Below are the code and all the weights of a small trained network. Each question names an input and a target symbol and asks about switching units off, where a switched-off unit gives its printed mean instead of its output.

import numpy as np


def w(rows, s, z=0):
    codes = np.array(rows[::2]) - 128.0
    scale = np.full(codes.shape[1], s)
    scale[-1] = z or s
    return codes * scale


def norm(h):
    return h / np.sqrt((h * h).mean(-1, keepdims=True) + 1e-5)


def f(y):
    return y / 2 * (1 + np.tanh(0.7978845608 * (y + 0.044715 * y**3)))


def softmax(a):
    e = np.exp(a - a.max(-1, keepdims=True))
    return e / e.sum(-1, keepdims=True)


def log_softmax(a):
    a = a - a.max(-1, keepdims=True)
    return a - np.log(np.exp(a).sum(-1, keepdims=True))


def net(x, mask):
    ids = ['ΓΨΩαβεζημπτ'.index(c) for c in x.split()]
    T = len(ids)
    res = E[ids] + P[:T]
    q, k, v = (norm(res) @ M[0].T for M in (Q, K, V))
    z = softmax(np.where(np.tri(T) > 0, q @ k.T / 3**0.5, -1e9)) @ v
    res = res + np.where(mask[0], z, O[0][:, -1]) @ O[0][:, :-1]
    y = f(norm(res) @ A[0][:, :-1].T + A[0][:, -1])
    res = res + np.where(mask[1:17], y, B[0][:, -1]) @ B[0][:, :-1]
    return log_softmax(norm(res)[-1] @ U[:, :-1].T + U[:, -1])


Q, K, V, O, A, B = {}, {}, {}, {}, {}, {}
E = w([
[114,111,215,135,58],'Γ',
[112,154,228,222,108],'Ψ',
[43,153,166,158,98],'Ω',
[100,135,133,91,154],'α',
[176,202,95,107,110],'β',
[39,158,155,107,150],'ε',
[81,146,159,162,89],'ζ',
[69,248,73,27,143],'η',
[149,98,163,68,103],'μ',
[162,110,199,109,107],'π',
[140,124,178,121,183],'τ',
],0.016)
P = w([
[153,123,69,148,149],'0',
[167,241,202,62,173],'1',
[165,75,114,98,105],'2',
[174,239,206,73,166],'3',
[147,71,128,119,111],'4',
[172,247,208,80,171],'5',
],0.013)
Q[0] = w([
[172,94,39,139,94],'h1',
[123,125,116,87,173],'h1',
[116,4,109,122,75],'h1',
],0.029)
K[0] = w([
[190,141,89,63,41],'h1',
[149,97,121,36,211],'h1',
[100,19,250,37,78],'h1',
],0.019)
V[0] = w([
[160,42,78,226,68],'h1',
[194,121,204,167,180],'h1',
[140,250,198,115,90],'h1',
],0.015)
O[0] = w([
[198,102,91,120,5,7],'h1',
[164,120,127,180,194,120],'h1',
[146,226,133,107,212,178],'h1',
],0.016,0.0011)
A[0] = w([
[162,156,29,120,136,90],'n1',
[170,208,217,122,220,4],'n2',
[138,164,226,111,117,122],'n3',
[71,88,63,164,104,147],'n4',
[105,92,86,121,242,169],'n5',
[74,59,34,94,199,76],'n6',
[100,193,167,39,88,99],'n7',
[72,170,170,87,202,91],'n8',
[5,19,122,172,114,134],'n9',
[102,166,195,132,170,143],'n10',
[112,66,8,151,120,113],'n11',
[160,109,133,106,90,102],'n12',
[161,26,2,115,136,123],'n13',
[162,216,173,68,142,95],'n14',
[148,108,57,178,85,136],'n15',
[215,108,93,97,167,171],'n16',
],0.013,0.0037)
B[0] = w([
[103,116,199,154,102,144],'n1',
[72,99,145,151,4,242],'n2',
[119,130,46,111,179,201],'n3',
[108,164,87,124,63,153],'n4',
[161,191,108,208,141,186],'n5',
[144,222,37,117,117,161],'n6',
[210,143,121,159,130,222],'n7',
[164,66,224,88,137,228],'n8',
[208,145,67,118,156,254],'n9',
[175,68,123,93,121,208],'n10',
[36,131,65,78,128,143],'n11',
[113,151,152,110,162,158],'n12',
[20,106,96,112,217,161],'n13',
[41,161,70,128,148,218],'n14',
[126,80,191,103,107,165],'n15',
[103,140,162,190,168,188],'n16',
],0.022,0.0078)
U = w([
[135,149,105,211,223,126],'Γ',
[26,196,112,204,67,30],'Ψ',
[62,91,123,57,26,154],'Ω',
[206,95,181,255,104,2],'α',
[125,48,195,85,111,144],'β',
[247,94,140,85,197,125],'ε',
[213,188,141,111,19,13],'ζ',
[109,185,157,107,182,199],'η',
[115,191,21,94,151,239],'μ',
[40,86,115,68,161,232],'π',
[59,87,150,164,228,238],'τ',
],0.0085,0.0017)

Each question gives the input, a string of symbols that net reads in full, and the target symbol t.
The units are the heads (3 rows each of Q, K, V and O) and the neurons (one row each of A and B). Each row of codes is followed by its name. A weight is (code - 128) times the scale printed after its matrix; where a second scale follows, it is the last column's (O, A, B and U).
mask holds one flag per unit, heads first, then neurons. A switched-off unit (its flag False) gives its mean, the last column of its rows in O or B, instead of its output. The means were averaged over made-up inputs and are rounded, as every weight is.
A unit's drop is (log p(t) with every unit on - log p(t) with that unit switched off) / (log p(t) with every unit on - log p(t) with every unit switched off).
The circuit of an input: a set's keep is (log p(t) with only the set's units on - log p(t) with every unit switched off) / (log p(t) with every unit on - log p(t) with every unit switched off). Starting from the 12 units with the biggest drops (on a tie, the unit counted first), units are removed one at a time, each time the one whose removal leaves the highest keep (on an exact tie, the one counted first), for as long as the keep stays at least 0.8.
circuit, biggest first: the units of the circuit, biggest drop first
unit that matters most: the unit with the biggest drop
top k neurons: the k neurons with the biggest drops, biggest first
drop when u is switched off: that unit's drop, to one decimal
input ζ Ω ζ Ψ, target ζ: circuit, biggest first -> [h1]
input τ β Ψ τ η π, target α: circuit, biggest first -> [h1 n2]
input ε α Ω Ψ α α, target β: top 3 neurons -> [n8 n2 n10]
input Ψ α μ α Ω β, target Ψ: circuit, biggest first -> [n2 n14]
input ε Ψ α Ψ Ψ Ψ, target β: circuit, biggest first -> [h1 n8 n10]
input Ψ η ε ζ, target Ψ: circuit, biggest first -> [n2 n14]
input β μ Ω, target ζ: circuit, biggest first -> [h1 n7]
input Ω Ψ Ψ ε Ω, target ζ: circuit, biggest first -> [h1 n14]
input ε Ψ α ε, target β: top 2 neurons -> [n8 n2]
input τ Ψ ζ Ω η ε, target α: top 2 neurons -> [n5 n2]
input α Ψ π β, target ε: circuit, biggest first -> [h1 n2 n7 n5]
input ε Ψ Ψ τ, target β: top 3 neurons -> [n8 n2 n10]
input β ζ μ π π α, target Ω: top 2 neurons -> [n2 n14]
input π α π Γ, target τ: unit that matters most -> h1
input Ψ μ β μ π Ω, target Ψ: top 2 neurons -> [n2 n14]
input Ψ η τ α τ α, target Ψ: drop when n14 is switched off -> 0.1
input ζ α μ α, target ζ: drop when h1 is switched off -> 1.2
input Ψ π β α α Ψ, target Ψ: drop when n2 is switched off -> 0.5
input π Ω β τ, target τ: drop when n4 is switched off -> 0.0
input β μ α τ, target Ω: unit that matters most -> n2
